Here are made-up objects, facts about them, and rows of numbers that follow some of those facts. Name the object behind each unnamed row.

Some objects and their rows:
[ 23   3 -12  -5  -2   1  -1   1  11   3  12  -6   9  -5   5 -12  -9   1
   4  -7   0   9   0  -2   9  -1  15   1   0  -1  -8 -12   0 -18  -8   8
  -2  -3  -1  -9  -2] : sevi
[  4  10   1  -8   1  -1  -5  -2   1   2  -4  -2  -2   0   4  -3  -1   2
  -3   6   1   5 -15  -3   3   4  -7  -2  -2   0   0  -4   1  12   8  -4
  -1   0  -2   2   2] : fadre
[-4  2  3 -4  1 -2 -1 -3 -2  1 -4  1 -2  2  1  3 -1  1 -1  4  0 -2  3 -1
 -3  2 -3  0 -1  0 -1  3  1  8  4 -2  1  1 -2  4 -2] : drabridra
[-12   2   0   4   1   6   3  -2   1  -3  -5  -3   9  -4   4   7  -1   1
   2  -6   2  -7  -2   3   2   3   2  -9  -1   1   5  -1   1   1   8  -7
   1   2  -3   3   1] : mafeplir
[ 20 -15  -4   7   2   1   4   3   3   6   7   1  14  -4  12  -6   4   0
   5  -9 -12  16 -13   0  13  -5  20  -1  -1  -1  -7  -2  -1 -12 -20  18
  -2  -1 -13   7   1] : pugrur
[ -9  -3  -1  -4   1   1  -1  -4  -5   0   0   6   2   5   2   6   0   1
  -2   1  -7  12  -6   0  -2   3 -12  -1  -2  -2   0   1   1  13   1  -5
   1   0 -10  14  -5] : pladadim
[-3  0 -1  1  0  0  0  1  0  0  0  0  1 -1 -1 -1  1 -1  1  0  0  0 -1  1
  1 -1  0  0 -1  1  3  1 -1  0  3  0  0  0  1  2  2] : pidrar
[ -1  -6 -18   5   4   1  -1   4   4  -3  10  -1   1   2  -5   1   8  -1
   2   5   9   5  37  -1  -6  -2  -2  -6  -5  10   8  -2   0  24   6  -3
   1  -2   5   0   2] : boskil
[-5 -1 -8  1  2  1  0  2  2 -2  4  0  2  0 -3  0  3 -1  1  2  3  1 10  1
  0 -1 -2 -2 -2  4  6  2 -1  5  5 -1  1  0  2  2  2] : dobre
[ 0  4  7 -6  0 -3 -1 -5 -1  2 -3  0 -2  0  0  1 -1  1 -1  2  2 -7  5 -1
 -4  2  6  1  1  2 -1  8  0  8  7 -5  3  0  1  5 -2] : gures
[-4  2  3 -2  0 -1  0 -3 -2  0 -3  1 -3  2  1  2  0  1 -2  3  0 -2  2 -1
 -3  2 -2  1  0  0 -1  2  1  6  3 -2  1  1 -2  3 -1] : tolam
[ 16  -4   9   5  -5  -7  -3  -1   0  -2   8   1  15 -18   4   3  -9  -7
   4   5   2   3  12  -1   4  -1 -14   2   2   0  -2  -2   4 -26  -3   5
   1  -1  -4 -19  -6] : togar
[-1  1  2 -1  0  0  0 -1 -1  0 -2  1 -4  3  0  2  1  1 -2  2  0  0  2 -1
 -3  1 -1  0  0  0 -1  0  0  6 -1 -2  0  0  0  1 -1] : foplem
[ 1  1  1  1  0  1  1  0 -1  0 -2  1 -5  4 -1  0  2  0 -3  0  0  1  3 -1
 -4  0  1  1  0 -1 -2 -1 -1  7 -4 -2 -1  0  2 -2 -1] : tidak
[-7 -4  0  4 -2 -1 -2  2 -2 -1 -3  0  4 -5 -3 -4  3 -7 -1 -2  1 -2 -4  2
  3 -1 -9  6  1  0  3 -2 -1 -6 10 -1  0  1 -1 -2  4] : tuklil
[-1  1  2  0  0  0  0 -1 -1  0 -2  0 -4  3  0  2  1  1 -2  1  0  0  2 -1
 -3  1 -1  0  0 -1 -1  0  0  6 -1 -2  0  0  0  1 -1] : gagi
[ -1  -3   5  -5   3  -1   0  -1  -3  -2  -3  -3  -5   4   1   4   2   1
   1   7   2  -4  -7   0  -3   1 -17  -4   3  -1  -2   2   3  -3   7  -1
   0   0  -2  11  -4] : satis
[ -7  -3  -2  -2   0   1   0  -2  -4   0   0   6   1   5   1   5   2   1
  -2   0  -6  12  -5   0  -3   2 -10  -1  -1  -2  -1   0   0  12  -2  -4
   1   0  -8  11  -5] : vobrigron
[ 2  0  0  2 -1  1  1  1 -1  0 -1  0 -5  4 -2 -1  3  0 -3 -1  0  1  4 -1
 -4  0  3  2  1 -1 -2 -1 -1  7 -5 -2 -1  0  3 -3  0] : tregar

Some facts about the objects:
γ: refers to; κ: points at
(brazom, γ, ligubru); (brazom, γ, klagren); (bribrol, γ, duvek); (brostos, γ, vago)
(drabridra, γ, zemor); (drabridra, γ, fubro); (dremek, γ, starur); (drozen, γ, pigrem)
(drozen, γ, starur); (dufos, γ, bozem); (dufos, γ, lotes); (dufos, γ, flatrom)
(fadre, γ, ritrir); (fadre, γ, sevi); (favebru, γ, dregibe); (favebru, γ, tregar)
(februm, γ, drobutol); (februm, γ, droso); (fefur, γ, vago); (fesitil, γ, sevi)
(filibi, γ, klagren); (floflus, γ, klibis); (floflus, γ, tragren); (flokol, γ, duvek)
(gabem, γ, klutran); (gaskek, γ, trigi); (genum, γ, pefevul); (grovo, γ, mabruk)
(grovo, γ, lifofli); (grovo, γ, vuzum); (guge, γ, gasis); (guge, γ, skono)
(gures, γ, domiskal); (gures, γ, sipur); (klozuk, γ, gutur); (klozuk, γ, posam)
(labrofir, γ, kenem); (labrofir, γ, treko); (lebrozok, γ, klosi); (lenak, γ, bafur)
(lenak, γ, rari); (liroge, γ, tidak); (liroge, γ, kobrus); (losir, γ, mabruk)
(mafeplir, γ, greku); (mafeplir, γ, klibis); (mafeplir, γ, saklis); (mamil, γ, lifak)
(mamil, γ, stoflim); (miflir, γ, letrom); (naflen, γ, skuvol); (nodon, γ, tivan)
(noskos, γ, pagufar); (noskos, γ, sipur); (nule, γ, treko); (paskir, γ, grosuzi)
(pesu, γ, fliflil); (pladadim, γ, pesul); (pladadim, γ, voflis); (pladadim, γ, pugrur)
(pozos, γ, gratras); (pozos, γ, drenor); (rigo, γ, taplok); (rinik, γ, mimuk)
(ripek, γ, kilek); (ritagrok, γ, gutur); (rugrun, γ, bozem); (satis, γ, zemo)
(satis, γ, drebram); (sebrik, γ, trere); (sibulik, γ, kenem); (sibulik, γ, zemo)
(skanol, γ, stoflim); (stavi, γ, treko); (stetor, γ, boskil); (stetor, γ, kilek)
(tema, γ, tragren); (togar, γ, ligubru); (togin, γ, plaste); (tolam, γ, gosti)
(tomam, γ, ligubru); (tomam, γ, lifofli); (trodos, γ, tregar); (trofo, γ, klagren)
(trukasti, γ, ritrir); (trukasti, γ, nureklim); (trukasti, γ, droso); (trukasti, γ, groklil)
(truvu, γ, gosti); (vekleto, γ, bafur); (vobrigron, γ, pesul); (vumo, γ, skubrak)
(zitis, γ, kerik); (zitis, γ, satar); (zitis, γ, grekla); (zovor, γ, kenem)
(zutor, γ, nepen); (bifun, κ, nodon); (boskil, κ, letrom); (bozem, κ, fliflil)
(bozem, κ, skubrak); (bozem, κ, letrom); (bribrol, κ, nodon); (dobre, κ, boskil)
(domiskal, κ, drezik); (drebram, κ, rari); (dregibe, κ, gabem); (drenor, κ, drezik)
(drozen, κ, drezik); (februm, κ, voflis); (fefur, κ, rakin); (fesitil, κ, klalor)
(fiflo, κ, dobre); (fiflo, κ, vuzum); (fiseka, κ, drezik); (fiseka, κ, nodon)
(flagrer, κ, brunis); (flibre, κ, tema); (flidom, κ, musor); (fubro, κ, drezik)
(gasis, κ, rakin); (gaskek, κ, vago); (gosti, κ, rakin); (grekla, κ, dadrar)
(grobroskar, κ, drezik); (grobroskar, κ, raner); (grosuzi, κ, noskos); (grosuzi, κ, drezik)
(grosuzi, κ, trapla); (grovo, κ, lenak); (grugil, κ, plegras); (kerik, κ, rakin)
(klagren, κ, zofol); (klagren, κ, rakin); (klalor, κ, voflis); (kleva, κ, gabem)
(klibis, κ, vumo); (klibis, κ, mugebu); (klibis, κ, pugrur); (kloklun, κ, tolam)
(kloklun, κ, musor); (klutran, κ, drezik); (labrofir, κ, drezik); (labrofir, κ, rari)
(labrofir, κ, flagrer); (letrom, κ, skubrak); (liskal, κ, drezik); (losir, κ, pugrur)
(mabruk, κ, noskos); (mabruk, κ, drezik); (mabruk, κ, tema); (mafeplir, κ, lenak)
(mugebu, κ, noskos); (mugebu, κ, drezik); (mugebu, κ, pugrur); (musor, κ, drezik)
(musor, κ, rakin); (musor, κ, rari); (nepen, κ, rari); (nodon, κ, pugrur)
(noskos, κ, drezik); (nule, κ, kloklun); (nule, κ, pugrur); (paskir, κ, musor)
(pidrar, κ, pefevul); (piduk, κ, klabol); (piduk, κ, tuklil); (piduk, κ, togar)
(poflek, κ, sevi); (poflek, κ, raner); (puflus, κ, vago); (pugrur, κ, drezik)
(rakin, κ, drezik); (raner, κ, drezik); (rari, κ, drezik); (sagi, κ, skubrak)
(saklis, κ, drezik); (saklis, κ, sevi); (sebrik, κ, trofo); (sebrik, κ, vuzum)
(sevi, κ, drezik); (sipur, κ, roflol); (skanol, κ, flibre); (skanol, κ, starur)
(skitadrir, κ, drezik); (skitadrir, κ, klabol); (skitadrir, κ, rakin); (skubrak, κ, pugrur)
(skuvol, κ, drezik); (starur, κ, voflis); (starur, κ, fiseka); (stetor, κ, noskos)
(stoflim, κ, zestenam); (taplok, κ, rakin); (tema, κ, drezik); (tivan, κ, grugil)
(togar, κ, drezik); (togar, κ, tema); (trafado, κ, taplok); (trapla, κ, lifak)
(trapla, κ, voflis); (trere, κ, nepen); (trofo, κ, paskir); (trofo, κ, dobre)
(trofo, κ, fiseka); (troronos, κ, fubro); (truvu, κ, fiseka); (truvu, κ, grekla)
(tuklil, κ, flibre); (tuklu, κ, flibre); (tuklu, κ, rari); (vago, κ, drezik)
(vago, κ, voflis); (vago, κ, tema); (vatru, κ, kloklun); (vatru, κ, klutran)
(vatru, κ, letrom); (vatru, κ, tema); (voflis, κ, drezik); (voflis, κ, tema)
(vumo, κ, tema); (vuzum, κ, tema); (zestenam, κ, letrom); (zibal, κ, raner)
(zibal, κ, rari); (zipen, κ, fliflil)

Rows to name:
No name comes twice in this set of rows, the named rows included.
[  7  -7  12   8   4  -1   1   2  -1   3  -4   1   2  -8   8   4   9  -1
   1   6  -3   0 -25   0  10  -1   4  -1  -3   4   6  12   0 -16  -7  12
   1   0  -5   2  13] | losir
[ 0  0 -1  1  0  1  0  0  0  0  0  0 -5  4 -1  1  3  1 -3  1  1  2  7 -1
 -5  0  0  0  0  1 -1 -1 -1 10 -3 -2  0  0  2 -1  0] | fliflil
[-6  0  0  0  0 -1 -1  1 -1 -1 -1  0  4 -3 -1 -1  1 -2  1  2  0 -2  0  1
  2  0 -4  1  0  1  4  3  0  2  8  0  1  0 -1  2  1] | sebrik
[-1 -3 -7  4  1  1  0  3  2 -1  4  0  0  1 -4 -2  5 -1  0 -1  2  2  9  1
 -1 -2  3  0 -1  3  4 -1 -2  6  0  0  0 -1  4 -2  2] | stoflim
[ -4   0   6  -1   1  -1  -2  -3   0  -2   2   3   2  -7   2   8  -3  -1
   1   7   3  -1 -10   1   3   2 -13   1  -3   2   7   9   1 -23   0   2
   4   0  -2  -1   4] | grovo
[-13 -10 -10  -2   0   5   0   1   2  -3   0  -6  -3   2  -5  -8   2  -7
   0  -8   5  -6 -21   5   5   0 -16  11   3  -1  -1  -5  -2 -41   8   3
   3  -1  -2   8   6] | drebram
[ -2  -8 -16  -4  -5   2   2  -4   9   1   9  -4   9  -4   2 -12 -13  -6
   4 -16   1  -2   2   2   8  -1  12  15   2  -1 -10  -9  -1 -50  -2  11
   4  -2  -6  -3   1] | rari
[-4 -1 -5 -1  0  1  0  0  2  0  2 -1  2  0 -1 -2  0 -1  1 -2  1  0  1  1
  2  0  1  2 -1  1  2  1 -1 -7  2  2  1  0  0  2  1] | poflek
[  6  -2  -7  -3  -1   0   1  -1   6   1   7  -2   8  -3   3  -5  -8   0
   5  -5   0   0   8   0   4  -2  10   2   0   0  -5  -3   1 -19  -4   8
   2  -1  -3  -2  -3] | grobroskar
[  2  -5  -3   6   0  -3  -3   4  -1  -2   3   0   7  -6  -2  -1   5  -5
   1   4   3   2  20   0  -1  -2 -10  -2  -1   4   5  -3   1  15  10  -2
  -1   0   0  -6   0] | vatru
[ -2  14  -2  -2   0   5   5   5   6  -2   3  -1   8  -2 -10  -6   2   2
   2   3  -3   1  -7   2   2  -5   5   0   0  -5  11  12  -5  -7  -7   2
  -1   0   7   1  -7] | starur
[  4  11   2 -10   2  -1  -6  -3   1   2  -5  -2  -1  -1   5  -3  -2   3
  -3   7   1   6 -18  -3   4   5  -8  -2  -2   0   0  -4   2  13  11  -4
  -1   0  -2   3   2] | trukasti
[-14  -1  -4  -2   0   1  -1  -1   1  -1  -1   0   2  -1  -2  -3  -2  -2
   2  -4   0  -4 -12   4   5   1  -2   5   0   1   4   2  -1 -15   9   0
   2   0  -1   6   6] | paskir
[ -2  -6  -4   3  -1   4   1   1  -3   0   2   5  -1   7  -1   2   6   0
  -4  -4  -6  16  -5   0  -4   0  -7   1  -1  -3  -1  -4  -2  11 -10  -4
  -2   0  -4   6  -4] | pesul

Now the same objects, written a new way:
Some rows with their names:
[-2 -2  4  1  1 -4 -2 -1  2  0  7  0 -1  2 -1  0  1 -4  0  6  1  7  2 -3
 -4 -9  2  4 -1 -4 -3 -1 -4] : vobrigron
[  2   7  -4   8  -4   3  13   7  -6   3 -20 -10   4  -2  10   2  -1   5
   3 -16 -11  14   3  -1  -1  -6 -11  -5  -1   5  12   0 -11] : domiskal
[ 3 -8  4 -6 -3 -3 -7  5  1  0 15  1 -4 -2 15  1  5  8 -4 -1 14  2 -8  2
 -4  6  3  1  4  2 -2 -5 -8] : stavi
[ 2  4  0 -1 -2 -5 -6  1  4  1  1 -1 -1  1 -5  0  1 -4  2  1  3 -5  0 -5
  1  4 -1  7 -1 -2 -1 -1  5] : klosi
[ -8 -13   1   2   7   4  10   3  -1  -3  17   3  -2   3   4  -4   0   8
  -1  -1 -15 -15   1  -7  -4  -3  -3   6  -3  -6   2  -4  16] : fadre
[ 14  16   9  -2   7  11 -13  -3  -3  -3  -4   9   5   4  14  13  -3 -10
  -3 -30  -6  -8   1  -2   5  14  11 -21   1  -5   2   7  -4] : skubrak
[ -1   1   0   4  -3   2  17   4  -5  -2  -6   1   2   1 -11  -1  10   0
  -2  18   2   2   1   8   0  12   0 -23   3  14  -8   2   9] : zibal
[ -3  -4   1   8   0   5  19   6  -9   2 -12  -9   5  -2  16   1  -2  10
   1 -12 -13  25   3   3  -7 -23  -7  -7   0   5   8   0 -21] : drozen
[ -1   0  -8   9  -1   9  23  12  -8   2 -17  -9   3  -1  13  -1  -2  14
   3 -26 -24  -9   2  -6   1   6 -18  -3  -3   4  19  -3  10] : sevi
[-3  3 -1 -1  3 10  0 -7 -2  3 -3  3 -3 -2 -3 -6 -1 -4 -1  6  6 -2  1  5
  2  5 -4 -7  2 -7 -3  0 -4] : klalor
[ 3  7 -2  0 -3 -6 -7  1  5  1 -1 -1 -2  1 -6  0  1 -6  2  0  3 -7  0 -6
  1  7 -2  7 -2 -2  0  0  7] : tregar
[ 2  4 -1 -1 -2 -5 -5  1  4  1  1 -1 -1  1 -4  0  1 -4  1  0  3 -6  0 -5
  0  4 -1  7 -1 -2 -1  0  6] : mimuk
[ -4   0   2   2   3   6   5  -4  -3   0   1   3  -1   0  -3  -3   2  -3
  -2  11   3   5   2   7  -1   0   1 -13   2  -2  -6   1  -4] : skanol
[  1   1   5   1   4   6   0  -3  -3  -2   3   4   2   2   5   3   0  -3
  -2  -2  -2   5   1   3  -1  -2   6 -12   1  -2  -3   3  -6] : bribrol
[ -1  -2   0   4   1   4   9  -1  -4  -2   0   4   2   1  -3  -1   4   0
  -2  15  -1   5   0  10   0   4   4 -19   3   6  -6   2   1] : paskir
[ 2  5  0  0 -2 -5 -6  0  4  1  1 -1 -1  1 -5  0  1 -4  2  1  3 -5  0 -5
  0  4 -1  7 -1 -2 -1  0  6] : kobrus
[  1   5  -4  11  -7   3  30  12 -10   2 -25 -11   5  -2   0   0   7   8
   2   0  -9  14   2   5  -1   4 -12 -22   1  19   5   1  -1] : rari
[ 2  6 -1  1 -2 -6 -6  0  4  1  1 -1 -1  1 -5  1  1 -7  2  2  2 -3  1 -5
  0  4 -1  5 -1 -4 -1  0  4] : lotes
[ -1  -1   0   4  -3  -3  11   8  -3   3 -10 -11   3  -2   9   2  -2   8
   2 -14  -9  13   2  -6  -4 -16  -8   8  -2   4   9  -1 -10] : drezik

Which object is each row?
No name comes twice in this set of rows, the named rows included.
[ -8  -3  -6 -15   6  11  -7  -9  -3   5 -14   4  -6  -9 -15 -10  -8 -11
  -2  -4  15  -3   7   0  15   3  -9  11   2 -12   8   3  -6] | vuzum
[  7  12   4   0   3   9  -4  -3  -3  -2  -5   7   2   2   0   5   2  -9
  -2  -7   1  -8   1   3   5  18   5 -21   2  -1  -3   4   3] | letrom
[  2 -11   6  -7  -2  -2  -7   6   0   0  17   1  -5  -2  19   1   6  11
  -5  -1  17   4 -10   3  -5   5   4   0   5   3  -2  -5 -12] | sibulik
[  9  14   3   7   1   8   5   6  -7   1 -20  -6   7   1  22  11  -4   1
   2 -38 -16  13   4  -4   0  -5  -4 -13  -1   0  15   4 -17] | pugrur
[ -1  -1   3   2   3   5   3  -3  -2  -1   2   3   1   1   0   0   1  -2
  -2   6   0   5   1   5  -1  -2   3 -11   2  -1  -4   1  -4] | truvu
[ 10  -1   9  -6   3  10 -10   3  -4  -2   9   7   0   0  26   8   3   5
  -7 -18   9   1  -8   6   0  13  10 -20   6   0   1   1 -15] | nule
[ -4 -13   2 -13   5  -7  -1   1  -1  -2   3   2   0  -1 -11   2   0  -3
  -3   0   5   8   5  -6   5 -12   6  14   1   4   2   4   0] | filibi
[  0  -4 -17  13  -8   2  17   3  -5  -4 -14  -3   7  -2   1   0   3  11
   2  15 -14  13  -3  21   2   4   0 -23   4  21   7   1   2] | musor
[  8   1  -1  -6  -7  -4 -13   7   3   2   7   0  -5  -3  11   1   5   5
  -2  -7  18 -11 -10  -1   2  24  -1   4   3   3   3  -4   1] | zemo
[ -2  -2   4   2   4   4   3  -2  -3  -1   3   2   1   1   5   1   0   0
  -2   2  -2  10   2   4  -3  -9   3  -8   1  -3  -2   1 -10] | stetor
[ 0  0 -4  2  0  2 -2 -3  0 -1  0  3  1  0  0  0 -1 -1  0  5 -2  0 -1  6
  2  3  3 -6  1  0  0  1  0] | trafado

The same objects again, as new rows of numbers:
Some objects and their rows:
[ -3  10  10   2  11   4 -21  -9  -2   2   2   5  -2] : gures
[ -6  11  10   3  12   4 -19  -9   0   0   1   5  -2] : pozos
[ -1   1  -5  10  -3   8  -4   9 -13   0   7  11 -18] : paskir
[ -2   7  23   2   1   0   3  -5  -8 -25 -14  31 -14] : labrofir
[ -5  11  10   3  12   4 -20  -9   0   1   2   5  -2] : mamil
[ -1   4  16   3   6  -5   0   4  -7 -23 -14  20 -28] : nule
[ -2   5   5   5  10  -3 -17  -3   3   0  -8  -2   0] : broram
[-14 -26   8  15 -15  -2   1  16  20  -6  -6  13 -15] : saklis
[ 10 -13  -7  15  -9  -5  -5  -3   1   1 -10  10  -6] : nepen
[ -1 -10  -5   4 -12   4  -2   0   2   0  -6  17  -8] : poflek
[ 10  -3  -6  22  -4   1  -3   0 -11   2   3  11  -8] : klabol
[ -8  10 -21   2  21  -7  -2  -9  10 -14 -10 -15   5] : ritrir
[  9 -10 -13   0 -14  -2   8  22  -7   4   7  -5  -8] : starur
[  8  -5   8  10  -5 -11   3   2  -4 -18 -22  16  -9] : drebram
[ -2   5   5   5  10  -3 -17  -3   3   0  -7  -2   0] : gagi
[  1   1   1   6   8  -7 -16   1   4   0 -12  -7   2] : mimuk
[ 1 -8 -5  6 -9  3 -2  2 -1  0 -3 13 -9] : troronos
[ -1  -8  -2   6  10  -8 -16   2   8  -5 -13   4 -31] : zipen
[ -1 -10  -5   5 -12   4  -3  -2   2   0  -8  18  -8] : zibal

Name these rows:
No name comes twice in this set of rows, the named rows included.
[  8   0  -8  32  -3   3 -10   0 -19   1  -5  13  -7] | rakin
[  6  -2  -7   5  -5   1   5  18 -10   2  15   1 -16] | fiseka
[ 13 -10  -3  18  -7  -3  -2  -8   0   2   2  15 -11] | raner
[ 20 -12  -9   9 -12  -5   6   8  -7   7  13   0  -9] | voflis
[ -3  -5  -9  11  -8   6  -7   7  -7  -1  -9  14 -12] | flidom
[  7  -4  -2  18   3   0 -10  -5  -5   0   3  14 -24] | tolam
[ -2  -6 -16  16 -13   5 -10  15 -14  -1 -23   7   0] | gosti
[-15 -11  19  16   8 -11 -15  10  22  -7 -10  -5  -6] | greku
[ 11 -13  -9  12 -11  -4  -1   3  -2   2  -4   8  -9] | fubro
[ 7 -9 -2 13 -6 -1 -5 -8  2  1 -4 15 -8] | flagrer
[-12  -4 -20   4  -8  -1  10  21  19  11 -20  14 -10] | mabruk
[ 12 -15 -11   5 -14  -4   6  12  -1   3   1   2  -8] | vago
[  4 -12  -7   9 -10  -2  -6  -1   3   0 -14  10  -4] | trere

